Below is a small trained network, with its code and all its weights. Each question gives an input and a class and asks what happens when units are switched off, that is, made to give their printed mean instead of their output.

import numpy as np


def w(rows, s, z=0):
    codes = np.array(rows[::2]) - 128.0
    scale = np.full(codes.shape[1], s)
    scale[-1] = z or s
    return codes * scale


def f(y):
    return y / 2 * (1 + np.tanh(0.7978845608 * (y + 0.044715 * y**3)))


def log_softmax(a):
    a = a - a.max(-1, keepdims=True)
    return a - np.log(np.exp(a).sum(-1, keepdims=True))


def net(x, mask):
    res = np.array(x, float).reshape(1, 4) / 4 @ E
    y = f(res @ A[0][:, :-1].T + A[0][:, -1])
    res = res + np.where(mask, y, B[0][:, -1]) @ B[0][:, :-1]
    return log_softmax(res[-1] @ U[:, :-1].T + U[:, -1])


A, B = {}, {}
E = w([
[70,124,138,248,116,193,183],'x0',
[165,184,90,192,101,110,49],'x1',
[134,201,181,161,212,37,160],'x2',
[46,182,84,90,153,122,171],'x3',
],0.012)
A[0] = w([
[131,184,94,84,129,118,118,190],'n1',
[93,83,170,48,107,167,191,254],'n2',
[157,102,166,153,186,127,151,193],'n3',
[129,89,81,222,89,232,158,156],'n4',
[96,109,83,187,147,175,131,236],'n5',
[96,164,140,158,118,157,199,248],'n6',
[45,182,99,151,155,138,136,155],'n7',
[88,238,95,127,145,162,174,132],'n8',
[26,165,136,157,148,154,146,161],'n9',
[181,133,114,42,146,78,102,175],'n10',
[181,144,115,120,156,11,45,171],'n11',
[230,68,131,79,99,114,100,161],'n12',
[176,137,21,71,119,87,111,221],'n13',
[175,95,147,228,134,155,176,191],'n14',
[93,195,151,180,151,104,138,146],'n15',
[160,91,169,192,81,166,140,176],'n16',
[91,29,149,96,162,185,116,144],'n17',
[128,76,120,92,69,130,97,136],'n18',
[181,160,116,227,102,163,121,232],'n19',
[126,75,182,47,177,129,164,151],'n20',
[121,108,26,101,67,168,73,193],'n21',
[98,102,141,224,78,207,77,112],'n22',
[65,103,171,106,163,135,209,173],'n23',
[177,104,182,136,125,97,100,105],'n24',
[158,94,207,100,201,87,154,200],'n25',
[129,29,149,75,76,193,153,164],'n26',
[196,166,140,106,139,34,78,181],'n27',
[22,158,75,154,149,158,129,163],'n28',
],0.011,0.0053)
B[0] = w([
[141,150,95,114,95,131,228,179],'n1',
[124,53,81,152,189,2,152,243],'n2',
[150,145,146,135,186,109,33,180],'n3',
[53,66,176,162,84,175,58,246],'n4',
[36,85,154,92,46,132,59,212],'n5',
[56,151,133,96,119,78,78,227],'n6',
[84,174,129,30,74,107,127,218],'n7',
[78,200,119,37,80,114,128,222],'n8',
[75,147,126,90,95,83,121,225],'n9',
[166,159,77,200,191,168,236,215],'n10',
[203,211,112,170,109,192,156,230],'n11',
[179,128,173,108,146,151,171,217],'n12',
[140,132,111,112,73,200,223,210],'n13',
[109,118,165,160,142,112,26,218],'n14',
[137,166,144,64,103,123,109,219],'n15',
[108,87,187,182,176,181,83,203],'n16',
[135,56,116,119,145,84,122,198],'n17',
[166,98,130,121,144,130,185,188],'n18',
[152,134,191,137,104,178,23,232],'n19',
[157,130,56,192,226,74,116,208],'n20',
[148,67,125,98,73,165,169,234],'n21',
[71,95,130,207,70,207,77,226],'n22',
[71,141,46,139,183,79,77,228],'n23',
[181,150,162,88,130,86,137,169],'n24',
[150,153,94,159,211,106,117,217],'n25',
[136,58,136,119,168,109,169,233],'n26',
[228,239,128,168,150,214,180,224],'n27',
[86,119,132,50,88,94,138,227],'n28',
],0.0084,0.013)
U = w([
[47,39,200,184,109,184,63,128],'0',
[113,113,38,152,208,48,106,105],'1',
[172,135,96,160,37,189,99,66],'2',
[137,110,124,149,105,98,139,5],'3',
[57,152,108,31,75,89,133,182],'4',
[161,1,103,95,146,105,211,127],'5',
[185,197,79,146,152,189,233,166],'6',
[216,182,201,154,156,129,66,162],'7',
],0.0091,0.0028)

Each question gives the input, the list of numbers given to net, and the class t.
The units are the neurons (one row each of A and B). Each row of codes is followed by its name. A weight is (code - 128) times the scale printed after its matrix; where a second scale follows, it is the last column's (A, B and U).
mask holds one flag per neuron, in row order. A switched-off neuron (its flag False) gives its mean, the last column of its row in B, instead of its output. The means were averaged over made-up inputs and are rounded, as every weight is.
A unit's drop is (log p(t) with every unit on - log p(t) with that unit switched off) / (log p(t) with every unit on - log p(t) with every unit switched off).
The circuit of an input: a set's keep is (log p(t) with only the set's units on - log p(t) with every unit switched off) / (log p(t) with every unit on - log p(t) with every unit switched off). Starting from the 12 units with the biggest drops (on a tie, the unit counted first), units are removed one at a time, each time the one whose removal leaves the highest keep (on an exact tie, the one counted first), for as long as the keep stays at least 0.8.
circuit, biggest first: the units of the circuit, biggest drop first
top k neurons: the k neurons with the biggest drops, biggest first
drop of u: that unit's drop, to one decimal
input [-1,-7,-1,-7], class 1: top 2 neurons => n20, n21
input [3,-6,-3,1], class 1: circuit, biggest first => n2, n23
input [-1,-8,-3,1], class 1: circuit, biggest first => n20
input [3,-7,-4,2], class 1: circuit, biggest first => n23, n2
input [2,-7,6,6], class 1: top 2 neurons => n20, n23
input [7,-8,-3,4], class 4: top 2 neurons => n28, n9
input [1,-8,5,8], class 1: top 2 neurons => n20, n23
input [-1,6,-8,3], class 0: top 3 neurons => n4, n27, n11
input [0,-4,-5,6], class 5: top 2 neurons => n2, n26
input [1,-7,-3,-4], class 5: drop of n18 => 0.2
input [4,-8,1,4], class 1: drop of n2 => 0.3
input [6,0,8,3], class 4: drop of n5 => 0.0
